Below is a small trained network, with its code and all its weights. Each question gives an input and a class and asks what happens when units are switched off, that is, made to give their printed mean instead of their output.

import numpy as np


def w(rows, s, z=0):
    codes = np.array(rows[::2]) - 128.0
    scale = np.full(codes.shape[1], s)
    scale[-1] = z or s
    return codes * scale


def f(y):
    return np.maximum(y, 0)


def log_softmax(a):
    a = a - a.max(-1, keepdims=True)
    return a - np.log(np.exp(a).sum(-1, keepdims=True))


def net(x, mask):
    res = np.array(x, float).reshape(1, 3) / 4 @ E
    y = f(res @ A[0][:, :-1].T + A[0][:, -1])
    res = res + np.where(mask, y, B[0][:, -1]) @ B[0][:, :-1]
    return log_softmax(res[-1] @ U[:, :-1].T + U[:, -1])


A, B = {}, {}
E = w([
[89,92,198,163,235,62],'x0',
[135,254,130,164,231,170],'x1',
[166,163,6,119,149,44],'x2',
],0.0092)
A[0] = w([
[139,112,75,117,129,78,174],'n1',
[111,82,153,141,116,95,2],'n2',
[145,140,90,100,92,124,201],'n3',
[130,220,98,145,173,107,56],'n4',
[125,142,121,135,104,94,67],'n5',
[97,153,150,132,138,162,139],'n6',
[147,132,125,120,100,100,162],'n7',
[136,143,130,128,140,97,101],'n8',
[104,43,163,112,138,90,124],'n9',
[119,105,111,141,115,78,182],'n10',
[124,143,73,121,197,112,184],'n11',
[140,177,54,122,2,167,129],'n12',
[131,111,134,131,107,86,196],'n13',
[129,62,183,148,130,94,172],'n14',
[85,97,78,103,188,167,57],'n15',
[143,227,41,136,184,108,160],'n16',
[143,152,220,151,120,118,119],'n17',
[153,175,90,112,182,141,167],'n18',
[119,94,49,149,108,97,55],'n19',
[99,107,88,149,122,135,27],'n20',
[118,106,78,121,85,125,148],'n21',
[127,174,161,120,94,237,186],'n22',
[119,150,160,139,136,200,129],'n23',
],0.016,0.0041)
B[0] = w([
[153,135,163,84,83,83,184],'n1',
[142,169,125,153,195,116,160],'n2',
[128,132,81,82,107,92,184],'n3',
[126,121,197,213,54,110,200],'n4',
[133,133,131,122,105,120,140],'n5',
[88,101,141,100,59,159,173],'n6',
[127,156,114,112,108,102,156],'n7',
[115,95,124,146,126,142,144],'n8',
[147,152,172,153,206,99,200],'n9',
[131,141,134,104,153,75,168],'n10',
[95,74,177,171,95,142,188],'n11',
[156,85,4,171,195,140,248],'n12',
[105,140,120,92,149,91,166],'n13',
[64,83,147,106,211,141,200],'n14',
[131,111,133,112,103,126,137],'n15',
[88,184,133,197,65,65,235],'n16',
[186,139,182,103,101,159,187],'n17',
[83,98,132,181,107,120,193],'n18',
[156,133,133,97,59,86,176],'n19',
[120,114,123,112,110,136,134],'n20',
[131,127,94,101,100,92,182],'n21',
[100,166,69,170,153,248,231],'n22',
[168,146,126,59,84,136,195],'n23',
],0.032,0.016)
U = w([
[40,205,179,226,95,57,225],'0',
[84,137,238,146,131,140,33],'1',
[73,170,230,105,230,86,19],'2',
[120,190,183,86,132,234,247],'3',
[168,163,86,47,88,6,119],'4',
[255,141,193,174,137,111,4],'5',
[137,165,13,158,106,151,194],'6',
],0.0067,0.0032)

Each question gives the input, the list of numbers given to net, and the class t.
The units are the neurons (one row each of A and B). Each row of codes is followed by its name. A weight is (code - 128) times the scale printed after its matrix; where a second scale follows, it is the last column's (A, B and U).
mask holds one flag per neuron, in row order. A switched-off neuron (its flag False) gives its mean, the last column of its row in B, instead of its output. The means were averaged over made-up inputs and are rounded, as every weight is.
A unit's drop is (log p(t) with every unit on - log p(t) with that unit switched off) / (log p(t) with every unit on - log p(t) with every unit switched off).
unit that matters most: the unit with the biggest drop
top k neurons: the k neurons with the biggest drops, biggest first
drop when u is switched off: that unit's drop, to one decimal
input [-2,-7,-3], class 2: top 3 neurons -> (n9; n14; n23)
input [-6,8,-4], class 6: unit that matters most -> n22
input [-5,0,8], class 4: top 2 neurons -> (n3; n12)
input [-3,-5,-7], class 6: top 2 neurons -> (n12; n22)
input [-2,-2,-5], class 3: top 2 neurons -> (n12; n16)
input [1,-1,3], class 4: top 2 neurons -> (n22; n4)
input [7,-6,7], class 2: top 2 neurons -> (n9; n14)
input [5,4,-2], class 1: top 2 neurons -> (n16; n17)
input [-6,2,6], class 0: top 2 neurons -> (n16; n4)
input [4,-5,-6], class 2: drop when n4 is switched off -> 0.0
input [-1,-7,-1], class 4: drop when n22 is switched off -> 0.1
input [1,-2,7], class 4: drop when n22 is switched off -> 0.3
